Each row has a class, written after it.
[  6  23   5  31 -23 -15  -6  11 -23   2  -2  48   4  18  21 -12   2 -16
  12   7  -2   3  -6  -8   4 -20  14  -3 -11  -2 -11  -2  35   3  23 -20
   9 -13] -> Mavu
[  0  26  12  13   5   1 -15  -1  14  -5  23  54  23   3  21   2  31  -6
  47   6   3  -8  -5  -5  18  15   6  34 -25 -10 -11   2  15  10   1 -10
 -35   0] -> ludo
[ -5  -8 -22  10  -8  25  20   8 -40   1  -8 -27 -26   1  29 -33 -36 -12
  33 -24  -3  -7   3  48  22 -18 -12 -53  15   4  19 -18  44   6  11  40
 -19 -23] -> bulu
[-15 -10 -20 -19  19   7   0 -11  17 -14 -17 -27   4 -29   5  -7  -1  19
  -1   9  -2   6 -10   5   6  22   9  -3   5   8  -8 -13 -13   5 -12  27
   7  24] -> ludo
[-26  21  30  -9 -20  -7  -8  -5 -12  18  -6  -6   3 -25 -22  23   7  41
   5  -2  -7  12 -12 -18  -5  -1  14   0  -2  -7 -19   0   2 -26 -18 -21
  23  11] -> Fet
[ -5  -7  -1 -10  19  11   5  -7   6 -10  -4  32  -2 -20 -11 -10   3  -9
  11   3   6   7  -1 -22 -19  13  18  11  20  -9 -10   5 -28  13 -27   2
 -14 -17] -> biza
[-12 -10   5  -6  21  14   2  -8  -8  -6 -34 -40  -3  -4   0   7  36  17
 -25   1   4   4  -4 -15  -3   3   6   4  -9 -10  -5   8 -22 -13  -2 -21
   5  33] -> fopom
[ 16  13 -27  24  -2  -5  13  10 -19  -6  -6  32  -6   1  21  -8 -28 -24
  25 -17   5   9  -2  14   4   2   9   6  15 -17   5  20   7  21  12  25
  -7   1] -> baru
[-56  44  13  -1 -44 -28 -25  -3 -18  16  22 -54   0 -10 -15   1  20  71
   5 -15 -22   5 -14  41  22  -2   1 -32   4   4 -13 -13  33   2 -13 -26
  63  22] -> baru
[ 13  16 -10  26  -6  25  -3 -20  56 -20  -2  -8  36 -14   1  17  19 -21
  -2  10  28  -8  19 -32 -12  -7  23  25  21 -18  23  10  19 -11  -4  20
 -55  18] -> fopom
[ 10 -16  21   3 -14 -15   8  20  -4  13   7 114 -27  10 -13 -23 -64 -25
  44  -6 -10 -15  -7  18 -20  -2 -25 -53  12  -7 -32  39 -36  20 -11  -2
  -9 -23] -> Fet
[ 19 -22   9  17 -32  10  -3  29 -38   5   8 -14  -7   2 -23 -18 -22  13
   1   4   2  12  -4   9   5  -2  -5  31  -7   9 -22  10  33   2   8 -15
  33  -6] -> bulu
[-29  -9 -15 -33   2  -1 -16 -16   9 -18 -15 -24  -3  -8 -16  10  15  26
  10  16 -14  -6  -6 -10 -17  15  -2  -9  -6 -18  -6 -11 -34  -7 -16 -13
  24  -6] -> fulu
[-31 -10 -10 -12  -8  18 -20  12   4   3  29 -25   9  -5 -25 -19   0   2
 -55  -7   2   5 -10 -13  14   1  19  29  17   8  21   7  30 -13   8  17
  45 -23] -> Vodek
[-43 -15  -5  -2  -3 -30   5   6 -31 -16 -29 -50 -33  20   2   0  13  24
   4  11  -7  13   1 -31  -2   8  -1  19 -27   6 -33  30 -13  -2  10 -24
  12  -4] -> biza
[-37 -19   2 -21  34  -1 -14 -23 -26  13  -3 -57 -19  -2  23  -4  12  17
 -46  10  -9  -3  -7 -23   9 -24   4  38 -14  -4  12  14  18   3 -23  11
  40 -47] -> Vodek
[  7  -3 -24   1  15  61  -8 -16   7 -21  -5 -74  10 -15 -32 -28  39 -10
 -19 -14   1  -5  12  44 -17  15  28  14  28 -12  12  -8  50   3 -24  16
 -10  33] -> laso
[-13   1 -12 -15  21   1   6 -23  23 -10  -8  -4  17 -12   3  12  25  31
  -1   9 -11  -6  -2  -4  -4  11  22   5  -6   3  -6 -17  -3  15 -23   1
   5  19] -> Mavu
[-16  -1   6  14 -18   1 -19  10  -5  -1  -6 -38  -1  15  -4  -1  26  15
  -5   1  32  -3   2 -35 -10  -2  26  28 -13 -13   0  -7  33 -27   2 -40
   3   7] -> fulu
[ -6  20   3   7   8 -15 -11  -5 -33   5 -21 -40  -2   7  27  16  41  11
  -8   5   8  -1 -11 -15  -5  -8  16  -1 -20 -15  29  -6  33 -33  -3  16
  13   3] -> fopom
[ 10   8 -27  15  20  25  -3 -13 -57   2 -25 -74 -19  -5  17 -29   1  -5
 -12  -7  -7   4  -5  24  15 -41   3 -17  29 -22  54   5  49  11 -20  66
  17 -47] -> fopom
[ 26  -6  16   4   8 -29  -8 -13 -21  14  13 -20   8  -3  -1  -2   1  32
   0  17 -13  29  15   4  15 -19 -13  -4   7  20  -8  15  26  20 -34  23
  16   6] -> laso
[-41   0  -3 -20 -15  17  -3   7   5  -3  14 -20  10   0   0   4  -2  40
   3  24   1   9  -1  18  -6  18  -8  14 -11  17 -17   5  -1  -9  11   0
  13 -18] -> biza
[-23 -39   5  -2   0 -17 -14 -15   5 -15   9 -86 -11  -5   8   1   7  35
 -32  22 -15  23   5 -26  20 -25 -11  15  -8  28 -11  -4  35  -7   2   0
  25 -19] -> bulu
[-53 -27 -13 -16 -27  -3 -14  18   0  -7 -25 -80   3 -15 -36  -2  -5  57
  -9   8  -7  30  -9 -22  36   9 -11  14  -7  24 -40   4  -1 -12  36 -37
  20  20] -> laso
[-44 -28  -8 -10  28  24   0   0  12  -8  10  37  -2  -1   6   4 -20  -1
   4 -22  -9 -13   3   6   6  11  -9  -8   6   5 -34  16 -24  17   5 -14
 -26   0] -> Fet
[ 36  33   9  -7 -29  15   3  15  -5  16  10  87  -5  -1 -26 -20 -27  -2
  36  15  28   2 -27 -15  -6   6  13  -3  -7 -33 -20  13 -42 -19   5  -6
  -8 -36] -> fopom
[-14 -22 -17 -48  18  -4  15 -18  37 -26 -21  30 -11  19 -10   3   7   1
   0  11 -13 -12   6   1 -33  41  -4 -37  -5 -14 -16  15 -72  -5 -21  -2
  -3  52] -> fulu
[  0 -24 -18  11  18  23  18   9  12 -21 -12 -22   9 -17 -13 -16  42   2
 -16  19  48  24   8  26   2  31  39  32  13  -2   4   3   4 -11  20  30
  -7  16] -> Mavu
[-12  29 -11  -5 -19  -2 -15   3 -13   1  19  22  -6   2  10 -10 -21 -33
 -32  -3  -5  -5 -21  -4   2  -9   4 -11  -2  -5  23 -26  -3 -33  33  24
  36   3] -> Vodek
[ 17  -8  -9  23   0   2   3   6   3 -12 -21 -10  11  14  17  -8  34 -25
   0   4  -1  19  -3   0  -8  11  10   3 -14  -1  23   5  31   9   2  -7
  -6   9] -> baru
[ 13  15 -24 -10 -15  49  -9   8 -15 -10  -2   6 -22  20 -19 -36   3  -3
  17 -27  15 -27   6  21 -18  18  18   4 -13 -12 -11 -17  14  12  11 -39
 -14 -45] -> laso
[-29  14   3 -16 -46 -14  13 -12  33  -2  -6 -21  15 -25 -14  18  16  65
   5   5   8   4  -7  -8  39  15  -1  -3  -3  -4 -20 -15 -25   0   4  -6
  15  75] -> bulu
[-15  14 -11 -20 -21 -18   1  -8 -49  -1 -39 -48  -9   0   8   5   0  28
  -5  15 -36  23 -18 -12   8 -19  -3 -14  -6 -22  -2  17  -6 -14  -1  10
  58   2] -> fulu
[-40  -5  11 -10   7  14   7   2  -2  13   1  35  11 -22  -8  17   7  14
  25  -9   1  -8 -17 -24  11   2   6  -9   9 -19 -12   5 -29   7 -16 -22
 -18 -16] -> Fet
[-21 -18   8  -1   7  -8 -27   6   0 -10 -11  -6   9 -16  27  11   6   9
 -28   6 -15  -9 -25 -14 -14  -8  11  -8   0  14  10 -21   2   1   4  -2
  32  -3] -> ludo
[-46 -37 -26   6   4  -8  15  16  16 -30  13 -11   8  11   6   4  -8   3
   8   8  -1  17  -3 -10  35  22  -8 -23 -28  50  -6 -36 -45 -10  57   3
 -58  15] -> Mavu
[ 22  -1 -12   5  21  23   5 -13  35 -15   2  -2  12  -6  13 -13  26  -6
   1   1  23  -7  13   7  -9  18  34  29  12  -3  24  13  33  17 -28  43
 -32  -2] -> ludo
[-11 -20 -14  -9  31  37  29  -3   6 -10 -14 -47   3 -23   0  -6  39 -21
  -3 -21  20 -18   2  -4  -5   7  27   7  26 -20  16   3 -11  -2 -11  -3
 -52  16] -> laso
[ -5   2  -9   6 -11   5   8  10  -7  -3  -9 -15   3  -2 -15  -5   3  -7
 -18   4   1  -2  -4  -7  -1 -10   9   8   9   5   3  -6  11  -7  15 -19
  13  -9] -> Mavu
[ 41  32   8  16   3  23 -42   1  35  -7  58  55  14  16  -1  12   3  -2
  21   6  33 -37 -14   7 -37  12  25  64 -31 -19  20 -15  34 -30   1  25
 -31 -26] -> fopom
[ -4  37   0 -26  -8  19   4   5 -42  16 -43  39 -46   8 -45  -5 -21 -16
  56 -16   6 -13 -14  -5 -22  36   1  33 -37 -41 -14   0 -43 -41   4 -34
  -8   6] -> Vodek
[ 39   5 -16  -2  -5  37   8   8 -13   5  -2 -31   2 -11 -24 -20  -4 -22
   3  11  28  15  15  56   1 -11 -21 -27  38 -13   4   6  13 -22  10  15
  24 -27] -> fulu
[-17  10   5  -3  -7  -2  -4  -3 -10  13  -3  34   6 -12 -12  -8  -9 -13
  11   1  -6  -3 -12 -15  18  -3  -1 -13  21  -4   3  11  -9  13 -22   5
 -13 -18] -> ludo
[-22   1   3 -23  15  29   5 -19  14  10  -9  -5   4 -28 -32   0  29  10
  21  13  21   9   4  -2   2  15  17  12  17 -30   9  12 -18  -9 -31  14
  -6 -19] -> Vodek
[ -9  11  21 -20  11 -16 -18  -7  -4  15  25  74  -1  -1  -1   6   9  -2
   0  -5   0   7  -8 -13  -2  17   2  42 -12  -2 -10  25 -10   5 -14 -25
   2 -66] -> baru
[-15  -9  17 -18   0   1   0  -4 -37  18  11  50 -15 -11  -8 -14 -31 -12
  12   3 -12  17  -6  -8  20 -10 -16  -5  17  -3 -12  11  -4  -7 -12   5
  -2 -48] -> bulu
[-22 -34  16  -3  22  32  -2   1  36 -11  10  -3  24 -24  18   9  22   2
 -34   5  15 -11   5  -5 -26  -2   7  16  20  17   4  -4 -12  12  -4 -18
 -12 -17] -> biza
[-10  21   4   1 -14  -1  -8  10 -39  23   9  40 -16  14 -15   5 -29 -10
   7 -24   1 -21  -6  -1  -5   3 -11   2 -10  -2  -4  -1  11 -11  -3 -16
   4 -19] -> Fet
[-17 -48   6 -17   3  48  -6   4  37  -6   6  39   3  13 -16 -12  -5  29
  47  -5  -2 -13 -10  20   3  25   3 -15 -18   9 -32   3   7  22 -14 -22
 -40 -24] -> bulu
[ 66  12 -14  16 -31  41   6  -7 -13 -17  -7  18  15  10  -5  -3  10 -39
   0  14  -4  11  -9   6 -13   1  20  14 -19 -14   0  -4  29  -4   8  17
   2 -17] -> bulu
[ 17  24   3 -11 -10  -7 -11  -6 -11   7 -17 -12   5  -4 -11   9  23  11
   5  -3   2  -4  -7   6 -10  13   9  27 -16  -9   6   0  28 -18  -9   5
   6  22] -> laso
[-41 -10  10 -21 -23  20  -7  -6  14  -5 -39   3  -4 -24 -40 -28 -16   1
  11  -8 -14   2   0  32  -2  30 -17  -3  15 -13 -15  16 -33 -12  -9  -9
 -16  62] -> fulu
[-33 -23 -25 -12  10   8  -8   8  -4 -25   4 -44  -7  -8  19  15   3   9
 -20 -20  -7  -2  -3   1  26  -5 -11  10   9  13  32 -27  13 -16  45  21
   9 -21] -> bulu
[ 38   2 -22  22 -35   7   6  31 -46  -8   0   2 -20  30   2 -28 -52 -29
 -10 -12  -7   4 -10 -15 -12 -18  12  -9  -6   9  -5   1  11  -4  36  -1
   0  -6] -> laso
[ 43  33  31   7 -14 -26 -19  -3 -23  17 -12 -18 -15  28   9  20  10  14
  21  17 -12  -5  -2   9 -28 -33 -25 -29 -28   2  31   4  40 -39  -7   5
  20 -41] -> fopom
[ 15  23 -25   1 -32 -20   9   2   9 -17 -33 -21 -39  -2 -14 -25 -38  11
  20 -19   0 -14 -11  33   5  -2 -20 -83   9  -5  11 -24 -43 -11  22  36
   7  56] -> fopom
[-28   1 -11 -21  -1  -8 -13 -12 -18  -3   0 -17  -2   7  -9   7   3  24
  37  24 -25   7  -2 -14  13   4 -23  -1 -27  -1 -27  -3 -13   5  -3 -21
  -9 -26] -> laso
[  4 -20   8   4  12 -11  19 -14 -19   2 -21 -18 -12 -10  -3 -27  -7  13
 -18  10 -25  33 -18   7  10 -22   3 -57  28  10 -16  16 -26  29 -43  35
  25  47] -> biza
[-12   6  -9 -21  19  -7  21 -30  13   6 -26 -33  11 -31 -18   2  29  12
 -10  18  10  23  15 -25  25   2   2 -20  46  -5  14  14 -18  11 -47  24
   0  12] -> ludo
[-12 -10  15  25  16  32  -3  -4  17  -5   6 -33  23  12  27  -9  51   3
  -8  13  13  14   1  12   5  -7  17  37  -4   5  20  17  60   1  -8  20
 -34  10] -> biza
[ 50   1 -39  32   0 -29  25   9 -36  -1 -58 -83 -47  22  31 -27 -46  23
  -6  -4  28  19   0  25  27 -19 -19 -35 -18   9  -2  -3  13  -6  29  58
  23  92] -> fopom
[ 16  29  17 -18 -16 -20  -8  -5   3  13  -7  36   5  -6  -4  12  -4  23
   7  11  -7   0 -11 -31   0  -2  -3  -1 -10   5 -13  -2 -15   2 -15 -23
  26 -14] -> ludo
[ -1  -2  -5   3  15  17  -9   8 -12  -2   7 -16 -13  13 -16   6 -10   7
   6 -14  -6  10   0  23 -24  10   4   4   5   5   4   0  11 -11  -3 -13
   5   2] -> baru
[-16  12  -1 -10  -2  -4 -11  -7  -1   3  -7  15   5 -12 -12  -2   6   5
  18   3 -10 -17 -13 -11  -5  14  12   6   2 -12 -11   7   4  13 -35  -6
   7   0] -> ludo
[-21  30  -9   7 -15   3   4   5 -12  -8 -17 -24  -2  14 -33   1  44   0
  20   6  16  13  16  -1  -5  24   8  19  10 -19   2  19  18 -19  -2 -11
   0  26] -> biza
[  7   9 -11  23   2  34  -1   3   4 -11  11   4  30  11  27 -25  19  -2
   1 -10 -14   1  -6   4  11   7  39   8   0   3   6   1  53  28 -18  18
 -13  40] -> ludo
[-27  10 -40 -31 -21 -13  29 -13  -1  -6 -65  -3 -36   1   3  -9 -24 -11
  15  -3   8  -9 -11 -53   2  22  11 -18 -27 -22   5  -5 -55  -9   9   7
 -11   2] -> Vodek
[ 22 -14  20   4 -11  10   8   7  16   1  18  20  27   4  -6 -14  29   1
  -2  26  19  20  11  -4  13   5  -2  40  -3 -10  -9  43  -5   7  -6  -9
  -9  -6] -> fulu
[ 20  -1   6 -15   6  57   3 -18  39 -18   3  11  17 -15  12 -23   5   0
 -26  14  -2 -12  12  19 -44  20   6   2  -8  -2  -8 -17 -29   2 -14 -16
 -13  36] -> fopom
[-11 -18  22  10  -2  -5  -8   6   0   6  -1 -31  12  -1   4  -3  22  17
 -10  32   3  15   0  -3   0 -10 -19  24  -5  16  12  11  21   6 -12  -2
  10  -8] -> biza
[ 24 -34  -7  21  14   0  13 -18  -5 -20 -15 -92 -14   1  22  -3  15   3
   0  20 -11  19  18   7  12 -30 -18  -2  -4  11  13  -2  40   8  -7  28
  -5   3] -> bulu
[-18  -6  18   9  16  34 -12   6 -55  15 -13 -52 -15  -3  -2 -20  49 -19
  13  10  19  -2   0  62  -1 -18 -15   2  16 -39  18  19  39 -26  -5  -9
  15 -39] -> fulu
[-17 -31   4  -5  10  -9 -15   8   6  -3 -14  -9  -3   9   5  15   3  32
  -2  13  -5  13  -6   8 -10  18 -18  25 -28  16  -5   9 -10  13   6 -26
  15  -5] -> baru
[ 57  -8  34  16   8  33   3  -8  20  -2 -19  21  -7  -9  -3 -23 -13 -37
   3   0  -8   2 -14  18 -19 -29  -5  -3   9  -9  21  32  -4 -14  -9  31
 -50 -12] -> fopom
